[135, 136, 126, 153, 105] >> 136
[131, 141, 111, 134, 104, 123] >> 134
[150, 138, 126, 133, 118, 117, 109] >> 138
[[144, 109, 98, 127, 155], [129, 139, 142, 142, 105]] >> 144
[129, 156, 152, 131, 134] >> 152
[[143, 114, 142, 152, 142, 145, 151], [141, 143, 140, 143, 141, 132, 140], [151, 134, 141, 149, 142, 125, 153]] >> 152
---
[123 132 121 142 155] | 121
[131 128 124 107 128] | 124
[114 120 103 125 154] | 103
[126 155 112 140 135] | 112
[149 128 129 153 152] | 129
[102 109 105  99 157] | 105
[124 156 123 124 127] | 123
[121 106 147 122 100] | 147
[152 124 126 151 155] | 126
---
[[111 139 133 150]
 [128 117 123 122]
 [147 136 127 136]] result: 136

[129 134 158 137 120] result: 134

[122 154 112 118 121 103] result: 154

[124 139 105 127 133] result: 139

[129 131 131 109 138  99] result: 131

[131 101 110 133 108] result: 101
---
[[157 116 110 135]
 [140 140 142 126]
 [147 132 127 146]] ans = 127

[[126 127 131 137 136]
 [126 125 144 137 140]
 [130 124 151 136 140]] ans = 136

[[154 153 149 152]
 [145 150 154 150]
 [157 154 148 151]] ans = 148

[[110 108 136 157 134]
 [137 128 105 121 101]
 [144 149 130 106 127]] ans = 106

[[125 136 152 131 115 107 146]
 [150 129 148 152 148 126 117]
 [129 138 147 131 118 121 138]] ans = 121

[[117 149 124 129 128 104 130]
 [133 126 119 123 133 132 126]
 [128 134 119 122 126 126 133]] ans = 126
---
[131 121 111 151 112] ans = 111
[153 139 119 113 146 127] ans = 119
[142 134 127 104 123] ans = 127
[137 117 139 115 115 104 123] ans = 139
[129  98 142 138] ans = 142
[106 122 111 104 137 146] ans = 111
[128 106 127 123 129 139] ans = 127
[157 125 138 132 108] ans = 138
[145 143 141 154] ans = 141
[144 133 125 113 115 101] ans = 125
---
136,105,154,129,113
124,104,117,106,104
⇒ 106

128,117,116,117
119,113,117,117
151,119,114,112
⇒ 117

132,99,126,150,129,132
143,131,126,126,127,129
⇒ 127

129,103,123,129,132,139,132
129,152,132,127,126,115,125
⇒ 115

132,126,121,134,127
117,130,131,136,116
119,138,115,117,103
⇒ 136

113,108,137,133,106,117,109
120,121,128,132,118,131,125
⇒ 131

135,153,136,127,119,138,123
131,125,147,124,142,139,154
⇒ 139

109,148,114,124,138
114,139,105,118,136
112,138,110,118,128
⇒ 118

120,129,112,115
150,122,129,133
114,131,129,127
⇒ 129
---
[[117 130 125 106]
 [122 121 133 131]] out 106

[[108 120 135 138 110 132 127]
 [120 100 111 114 134 129 142]
 [116 134 122 143 134 144 136]] out 122

[[131 146 147 115 149]
 [124 112 137 126 138]] out 124

[[119 128 127 143 127 128]
 [114 147 116 133 152 151]] out 147

[[127 122 126 130 128 148 131]
 [129 134 127 123 127 128 131]
 [129 150 134 126 128 136 126]] out 134

[142 139 105 112 131 116] out 139

[156 125 121 121 112 104] out 125

[148 138 157 155 139 137] out 138
---
[130 131 122 157 132] --> 131

[[150 109 129 113 104 111 106]
 [127 123 126 101 130 120 126]
 [144 119 133 129 120 116 118]] --> 106

[[149 123 133 106]
 [145 135 145 110]] --> 123

[116 137 134 109 101] --> 116

[151 132 107 123 134 144 134] --> 132

[106 120 108 131] --> 120

[127 116 150 149 103 123] --> 123
---
[[123 131 109 116 128 147 140]
 [107 110 100 116 109 141 153]] → 153, 147

[[126 150 145 152 144 115 109]
 [144 102 123  99 117 115 134]] → 152, 150

[100 127 150 131] → 150, 131

[[131 118 140 118 128 113]
 [123 126 142 127 126 104]
 [130 128 148 130 127 121]] → 148, 142

[148 139 154 152 124 139 155] → 155, 154

[121 118 128 157 135] → 157, 135

[104  99 123 110 142 114 135] → 142, 135
---
[[126 119 114 130 120 127 140]
 [124 115 112 130 111 121 148]
 [117 115 103 111 117 136 145]] value 145

[[110 103 134 130 112 116]
 [122 109 128 125 118 121]
 [126 115 125 122 114 122]] value 122

[[125 147 132 128 128 127]
 [129 151 127 128 128 128]
 [115 155 139 129 129 127]] value 127

[[140 116 121 114 136 135]
 [131 116 134 125 150 118]
 [136 110 131 120 145 125]] value 125

[[151 122 128 128 114 125]
 [152 122 128 128 114 127]
 [149 123 128 129 117 124]] value 124

[[140 126 141 149 139 137 139]
 [147 132 130 139 129 118 129]
 [122 133 112 113 134 143 134]] value 134
---
[[119 143 124 149 118 111 126]
 [128 103 145 109 142 148 136]] result: 119

[105 154 154 128] result: 105

[101 151 127 153] result: 101

[129 107 140 105 122 128] result: 129

[ 99 121 109 114 157 105 102] result: 99

[120 109 127 106 110 112] result: 120
---
[146 140 102 116 147 102] out 146

[[116 123 118 107 115 118 130]
 [114 131 120 107 122 119 126]
 [117 120 116 107 118 117 135]] out 116

[107 106 100 116 101] out 107

[118 150 126 126] out 118

[116 145 144 155] out 116

[[125 144 158 126 133 157 136]
 [127 118 113 132 138 108 150]] out 125
---
[[126 137 120 106 114 139]
 [130 127 133 133 122 143]] ans = 143, 139

[[141 126 139 150 143]
 [114 115 117 122 129]] ans = 150, 143

[141 118 127 102 149 119] ans = 149, 141

[151 121 111 134] ans = 151, 134

[128  99 146 102 127] ans = 146, 128

[[114 155 116 126 135 111 127]
 [121 133 124 124 115 117 116]
 [139 103 140 119 116 126 110]] ans = 155, 140

[107 142 124 128 133 129 135] ans = 142, 135

[111 137 134 112 126 102] ans = 137, 134
---
Input:
[[129 101 134 137 130]
 [130 125 128 126 127]]
Output: 127

Input:
[[152 118 149 119 150 111]
 [138 107 105 119 119 125]
 [130 123 116 149 125 140]]
Output: 125

Input:
[[122 104 148 105 134]
 [133 138 122 110 131]
 [112 127 109 137 131]]
Output: 131

Input:
[[128 135 144 139]
 [126 141 155 150]]
Output: 150

Input:
[[125 120 120 152 122]
 [150 137 125 121 141]
 [112 104 144 125 132]]
Output: 141

Input:
[[103 101 119 119]
 [122 149 123 134]]
Output: 134

Input:
[[126 126 105 115 149 128 130]
 [122 125 142 112 132 143 139]]
Output: 139

Input:
[[ 99 132 134 125 126 151]
 [149 135 135 119 141 119]
 [123 116 129 130 124 131]]
Output: 119

Input:
[[105 152 141 150 156]
 [125 147 136 118 113]]
Output: 113
---
[[122 124 110 121]
 [120 113 157 130]] -> 122, 130

[132 121 152 111] -> 132, 111

[[139 122 123 146 123 154]
 [136 118 133 139 127 146]
 [111 148 128 116 126 110]] -> 139, 110

[[132 128 107 133 120 131 122]
 [119 129 131 130 121 111 126]
 [137 128 120 128 122 104 112]] -> 132, 112

[[117 127 123 107 108]
 [130 134 134 111 111]
 [119 127 123 106 107]] -> 117, 107

[154 134 139 119 117] -> 154, 117

[[105 103 132 113 105 140]
 [123 126 130 114 127 125]] -> 105, 125

[110 133 102 157] -> 110, 157
---
[157 132 133 127 132 140 137] result: 132
[103 139 156 157 133] result: 156
[155 106 148 110] result: 106
[129 150 117 116  99 117 134] result: 99
[122 157 124 126] result: 157
[122 120 128 145 123 106] result: 145
[143 158 142 113] result: 158
[120 129 150 104 145 119 100] result: 145
---
[[123 142 156 102 115]
 [126 141 139 121 117]
 [123 135 147 102 135]] ⇒ 126

[109 110 158 143 107] ⇒ 110

[127 105 137 136 122 112 124] ⇒ 124

[140 104 138 120 154 124 131] ⇒ 131

[ 99 115 140 143 110 142 126] ⇒ 126

[[101 145 134 126 140 126 137]
 [125 131 131 143 139 129 127]
 [102 113 121 109 128 118 139]] ⇒ 128

[128 151 139 132 137 125 148] ⇒ 137
---
Q: [ 99 158 126 142 157]
A: 158
Q: [151 131 136 115 134]
A: 131
Q: [136 122 103 134 139]
A: 122
Q: [154 121 115 124 128]
A: 121
Q: [136 110 155 145 122]
A: 110
Q: [151 122 137 147 128]
A: 122
